Below is a small trained network, with its code and all its weights. Each question gives an input and a class and asks what happens when units are switched off, that is, made to give their printed mean instead of their output.

import numpy as np


def w(rows, s, z=0):
    codes = np.array(rows[::2]) - 128.0
    scale = np.full(codes.shape[1], s)
    scale[-1] = z or s
    return codes * scale


def norm(h):
    return h / np.sqrt((h * h).mean(-1, keepdims=True) + 1e-5)


def f(y):
    return np.maximum(y, 0)


def log_softmax(a):
    a = a - a.max(-1, keepdims=True)
    return a - np.log(np.exp(a).sum(-1, keepdims=True))


def net(x, mask):
    res = np.array(x, float).reshape(1, 2) / 4 @ E
    u = 0
    for l in range(2):
        y = f(norm(res) @ A[l][:, :-1].T + A[l][:, -1])
        res = res + np.where(mask[u : u + 4], y, B[l][:, -1]) @ B[l][:, :-1]
        u += 4
    return log_softmax(norm(res)[-1] @ U[:, :-1].T + U[:, -1])


A, B = {}, {}
E = w([
[94,56,102,110,125,96],'x0',
[99,203,255,122,239,72],'x1',
],0.0097)
A[0] = w([
[106,52,65,134,127,121,110],'L0N0',
[29,74,88,79,152,12,3],'L0N1',
[85,141,220,103,148,1,131],'L0N2',
[56,158,171,63,154,103,149],'L0N3',
],0.0072,0.0021)
B[0] = w([
[129,132,205,197,130,136,209],'L0N0',
[86,185,177,111,39,68,200],'L0N1',
[182,92,90,156,246,111,254],'L0N2',
[169,153,107,153,52,121,208],'L0N3',
],0.011,0.0066)
A[1] = w([
[34,45,131,96,131,47,242],'L1N0',
[100,168,132,162,192,235,32],'L1N1',
[181,159,20,97,171,145,1],'L1N2',
[47,137,220,147,143,255,152],'L1N3',
],0.0088,0.0016)
B[1] = w([
[116,218,78,108,132,139,254],'L1N0',
[64,192,161,117,90,148,228],'L1N1',
[120,123,195,123,126,7,203],'L1N2',
[141,102,177,124,98,114,184],'L1N3',
],0.013,0.0032)
U = w([
[214,73,73,220,164,121,253],'0',
[150,168,160,120,63,47,4],'1',
[136,1,243,128,97,42,3],'2',
],0.0089,0.0021)

Each question gives the input, the list of numbers given to net, and the class t.
The units are the neurons (one row each of A and B). Each row of codes is followed by its name. A weight is (code - 128) times the scale printed after its matrix; where a second scale follows, it is the last column's (A, B and U).
mask holds one flag per neuron, layer by layer. A switched-off neuron (its flag False) gives its mean, the last column of its row in B, instead of its output. The means were averaged over made-up inputs and are rounded, as every weight is.
A unit's drop is (log p(t) with every unit on - log p(t) with that unit switched off) / (log p(t) with every unit on - log p(t) with every unit switched off).
The circuit of an input: a set's keep is (log p(t) with only the set's units on - log p(t) with every unit switched off) / (log p(t) with every unit on - log p(t) with every unit switched off). Starting from all 8 units, units are removed one at a time, each time the one whose removal leaves the highest keep (on an exact tie, the one counted first), for as long as the keep stays at least 0.8.
circuit, biggest first: the units of the circuit, biggest drop first
most important unit: the unit with the biggest drop
k most important neurons: the k neurons with the biggest drops, biggest first
top k neurons in layer l: the k neurons of layer l with the biggest drops, biggest first
drop when u is switched off: that unit's drop, to one decimal
input [-3,-3], class 2: most important unit -> L1N0
input [8,2], class 1: 2 most important neurons -> (L0N1 L1N0)
input [-1,-1], class 2: 2 most important neurons -> (L0N3 L1N3)
input [-1,-3], class 2: circuit, biggest first -> (L0N3 L1N0 L0N2)
input [-4,7], class 0: 2 most important neurons -> (L0N2 L0N1)
input [6,-4], class 1: top 3 neurons in layer 0 -> (L0N2 L0N1 L0N3)
input [7,0], class 1: 2 most important neurons -> (L1N0 L0N1)
input [2,-2], class 2: 2 most important neurons -> (L0N0 L0N2)
input [-2,-2], class 2: 3 most important neurons -> (L0N3 L1N0 L1N3)
input [8,3], class 1: 2 most important neurons -> (L0N1 L1N0)
input [0,0], class 2: top 2 neurons in layer 1 -> (L1N0 L1N1)
input [8,-6], class 1: 2 most important neurons -> (L0N2 L1N0)
input [0,-2], class 2: 4 most important neurons -> (L0N2 L0N0 L0N3 L1N3)
input [6,1], class 1: top neuron in layer 0 -> (L0N1)
input [6,0], class 1: 2 most important neurons -> (L1N0 L0N1)
input [6,7], class 0: drop when L1N2 is switched off -> 0.1
input [3,6], class 0: drop when L0N2 is switched off -> 0.9
input [-3,4], class 0: drop when L0N2 is switched off -> 0.3
